Below is a small trained network, with its code and all its weights. Each question gives an input and a class and asks what happens when units are switched off, that is, made to give their printed mean instead of their output.

import numpy as np


def w(rows, s, z=0):
    codes = np.array(rows[::2]) - 128.0
    scale = np.full(codes.shape[1], s)
    scale[-1] = z or s
    return codes * scale


def f(y):
    return y / 2 * (1 + np.tanh(0.7978845608 * (y + 0.044715 * y**3)))


def log_softmax(a):
    a = a - a.max(-1, keepdims=True)
    return a - np.log(np.exp(a).sum(-1, keepdims=True))


def net(x, mask):
    res = np.array(x, float).reshape(1, 7) / 4 @ E
    y = f(res @ A[0][:, :-1].T + A[0][:, -1])
    res = res + np.where(mask, y, B[0][:, -1]) @ B[0][:, :-1]
    return log_softmax(res[-1] @ U[:, :-1].T + U[:, -1])


A, B = {}, {}
E = w([
[101,96,148,128,152,175,143,129,124,118],'x0',
[123,117,131,130,124,132,123,133,119,137],'x1',
[127,84,175,29,98,76,174,156,237,195],'x2',
[89,95,79,165,233,30,135,103,150,207],'x3',
[188,89,159,187,83,198,131,1,171,212],'x4',
[120,153,135,114,128,114,106,112,119,143],'x5',
[127,100,113,133,104,109,128,126,123,114],'x6',
],0.0099)
A[0] = w([
[151,132,168,137,43,186,110,94,138,130,173],'neuron 0',
[151,120,119,183,147,126,41,69,154,134,155],'neuron 1',
[116,185,132,155,68,195,131,127,107,73,221],'neuron 2',
[131,158,139,112,94,162,107,168,72,77,253],'neuron 3',
[199,110,150,183,94,175,158,1,147,198,236],'neuron 4',
[123,106,142,57,81,134,127,171,233,175,204],'neuron 5',
[127,95,175,53,74,119,148,164,201,143,179],'neuron 6',
[112,122,127,35,124,127,151,190,133,114,248],'neuron 7',
[115,160,67,212,207,110,98,85,80,101,241],'neuron 8',
[103,103,107,172,199,61,157,115,178,204,173],'neuron 9',
],0.0093,0.0051)
B[0] = w([
[209,106,192,166,99,180,50,127,142,121,190],'neuron 0',
[87,64,94,170,132,164,112,157,141,202,175],'neuron 1',
[143,202,113,158,2,140,81,89,161,129,203],'neuron 2',
[86,245,100,110,79,183,116,115,111,69,204],'neuron 3',
[146,60,143,184,91,193,42,80,242,232,250],'neuron 4',
[163,143,163,12,189,140,175,30,162,96,211],'neuron 5',
[179,145,211,54,194,78,139,57,117,119,204],'neuron 6',
[154,187,137,36,151,84,142,152,107,88,199],'neuron 7',
[88,69,59,230,134,151,140,218,49,145,219],'neuron 8',
[40,41,51,127,228,82,168,100,162,135,204],'neuron 9',
],0.0078,0.017)
U = w([
[106,217,52,142,76,155,94,163,98,44,250],'0',
[97,105,59,184,202,88,163,225,3,85,220],'1',
[190,142,132,222,64,169,69,122,118,136,109],'2',
[122,50,86,220,142,150,105,166,114,188,30],'3',
[204,209,183,79,149,101,163,99,55,61,126],'4',
[100,112,100,84,217,4,178,180,136,131,210],'5',
[253,120,211,125,148,133,85,87,164,132,37],'6',
[112,74,102,137,174,97,145,15,174,165,7],'7',
],0.0075,0.002)

Each question gives the input, the list of numbers given to net, and the class t.
The units are the neurons (one row each of A and B). Each row of codes is followed by its name. A weight is (code - 128) times the scale printed after its matrix; where a second scale follows, it is the last column's (A, B and U).
mask holds one flag per neuron, in row order. A switched-off neuron (its flag False) gives its mean, the last column of its row in B, instead of its output. The means were averaged over made-up inputs and are rounded, as every weight is.
A unit's drop is (log p(t) with every unit on - log p(t) with that unit switched off) / (log p(t) with every unit on - log p(t) with every unit switched off).
The circuit of an input: a set's keep is (log p(t) with only the set's units on - log p(t) with every unit switched off) / (log p(t) with every unit on - log p(t) with every unit switched off). Starting from all 10 units, units are removed one at a time, each time the one whose removal leaves the highest keep (on an exact tie, the one counted first), for as long as the keep stays at least 0.8.
circuit, biggest first: the units of the circuit, biggest drop first
unit that matters most: the unit with the biggest drop
top k neurons: the k neurons with the biggest drops, biggest first
drop of u: that unit's drop, to one decimal
input [-2,8,0,4,-6,8,-5], class 1: circuit, biggest first : (neuron 5; neuron 4)
input [8,-5,-3,0,-2,-7,-6], class 0: unit that matters most : neuron 9
input [-7,-6,0,3,-1,-7,5], class 1: circuit, biggest first : (neuron 4; neuron 5)
input [-3,-3,-6,3,0,7,4], class 1: top 2 neurons : (neuron 4; neuron 8)
input [2,6,4,0,7,-7,1], class 6: top 3 neurons : (neuron 0; neuron 8; neuron 6)
input [1,0,8,0,5,-8,6], class 6: top 4 neurons : (neuron 6; neuron 0; neuron 8; neuron 1)
input [-4,5,-2,1,-3,-8,5], class 1: top 2 neurons : (neuron 4; neuron 2)
input [1,7,-3,-5,-2,0,8], class 0: top 2 neurons : (neuron 4; neuron 3)
input [6,5,7,-6,0,7,-4], class 4: top 2 neurons : (neuron 4; neuron 7)
input [7,-7,-7,2,7,2,5], class 3: top 2 neurons : (neuron 8; neuron 1)
input [-3,-7,4,3,-1,1,1], class 5: drop of neuron 4 : 0.4
input [-7,3,2,4,0,-2,-1], class 5: drop of neuron 2 : 0.1
input [-1,-2,-5,-1,-1,8,-3], class 0: drop of neuron 4 : 0.7
input [1,-6,1,2,-4,-2,4], class 5: unit that matters most : neuron 8
